Here is a tiny trained network, its code and every weight. The questions are about switching its units off for an input and a class, where a switched-off unit gives its printed mean instead of its output.

import numpy as np


def w(rows, s, z=0):
    codes = np.array(rows[::2]) - 128.0
    scale = np.full(codes.shape[1], s)
    scale[-1] = z or s
    return codes * scale


def f(y):
    return np.maximum(y, 0)


def log_softmax(a):
    a = a - a.max(-1, keepdims=True)
    return a - np.log(np.exp(a).sum(-1, keepdims=True))


def net(x, mask):
    res = np.array(x, float).reshape(1, 4) / 4 @ E
    y = f(res @ A[0][:, :-1].T + A[0][:, -1])
    res = res + np.where(mask, y, B[0][:, -1]) @ B[0][:, :-1]
    return log_softmax(res[-1] @ U[:, :-1].T + U[:, -1])


A, B = {}, {}
E = w([
[165,176,114,178,180],'x0',
[217,182,150,120,114],'x1',
[142,247,156,208,146],'x2',
[123,99,88,183,27],'x3',
],0.012)
A[0] = w([
[60,144,110,243,15,162],'N0',
[180,130,103,248,129,139],'N1',
[130,205,144,166,63,185],'N2',
[20,98,134,79,245,254],'N3',
[199,101,125,74,117,84],'N4',
[171,169,132,149,222,37],'N5',
[232,104,117,147,116,100],'N6',
[65,209,135,208,166,203],'N7',
],0.013,0.0029)
B[0] = w([
[202,125,118,119,26,250],'N0',
[195,95,111,59,169,208],'N1',
[10,123,141,158,172,209],'N2',
[98,99,101,75,231,232],'N3',
[195,139,102,151,89,164],'N4',
[251,122,83,123,98,197],'N5',
[179,139,112,127,180,168],'N6',
[152,202,159,183,168,223],'N7',
],0.018,0.016)
U = w([
[143,134,88,100,211,137],'0',
[56,148,175,164,121,2],'1',
[99,10,80,49,45,225],'2',
[180,148,106,158,60,143],'3',
],0.012,0.0029)

Each question gives the input, the list of numbers given to net, and the class t.
The units are the neurons (one row each of A and B). Each row of codes is followed by its name. A weight is (code - 128) times the scale printed after its matrix; where a second scale follows, it is the last column's (A, B and U).
mask holds one flag per neuron, in row order. A switched-off neuron (its flag False) gives its mean, the last column of its row in B, instead of its output. The means were averaged over made-up inputs and are rounded, as every weight is.
A unit's drop is (log p(t) with every unit on - log p(t) with that unit switched off) / (log p(t) with every unit on - log p(t) with every unit switched off).
The circuit of an input: a set's keep is (log p(t) with only the set's units on - log p(t) with every unit switched off) / (log p(t) with every unit on - log p(t) with every unit switched off). Starting from all 8 units, units are removed one at a time, each time the one whose removal leaves the highest keep (on an exact tie, the one counted first), for as long as the keep stays at least 0.8.
circuit, biggest first: the units of the circuit, biggest drop first
unit that matters most: the unit with the biggest drop
top k neurons: the k neurons with the biggest drops, biggest first
drop when u is switched off: that unit's drop, to one decimal
input [-6,-2,5,1], class 3: unit that matters most	N0
input [-6,2,-3,-2], class 2: top 2 neurons	[N7 N6]
input [-5,-7,-5,-3], class 0: top 2 neurons	[N3 N0]
input [-2,0,0,5], class 2: top 3 neurons	[N7 N5 N4]
input [3,-2,6,2], class 3: top 2 neurons	[N3 N0]
input [-8,1,4,8], class 2: top 3 neurons	[N7 N2 N5]
input [-4,2,2,-2], class 1: top 3 neurons	[N0 N1 N3]
input [-5,5,-2,-2], class 3: top 2 neurons	[N3 N4]
input [8,6,-8,0], class 3: top 3 neurons	[N3 N4 N2]
input [-3,5,-5,4], class 3: top 4 neurons	[N3 N4 N1 N2]
input [6,-1,8,3], class 3: top 3 neurons	[N0 N3 N5]
input [2,6,4,-6], class 3: top 2 neurons	[N3 N5]
input [-5,8,8,1], class 0: top 2 neurons	[N2 N1]
input [-1,8,-7,4], class 3: top 2 neurons	[N3 N4]
input [-2,-6,8,1], class 3: circuit, biggest first	[N0]
input [0,-6,8,3], class 3: drop when N0 is switched off	2.9
input [-4,-5,-8,-5], class 0: drop when N3 is switched off	3.2
input [-5,-5,6,3], class 3: drop when N0 is switched off	2.6
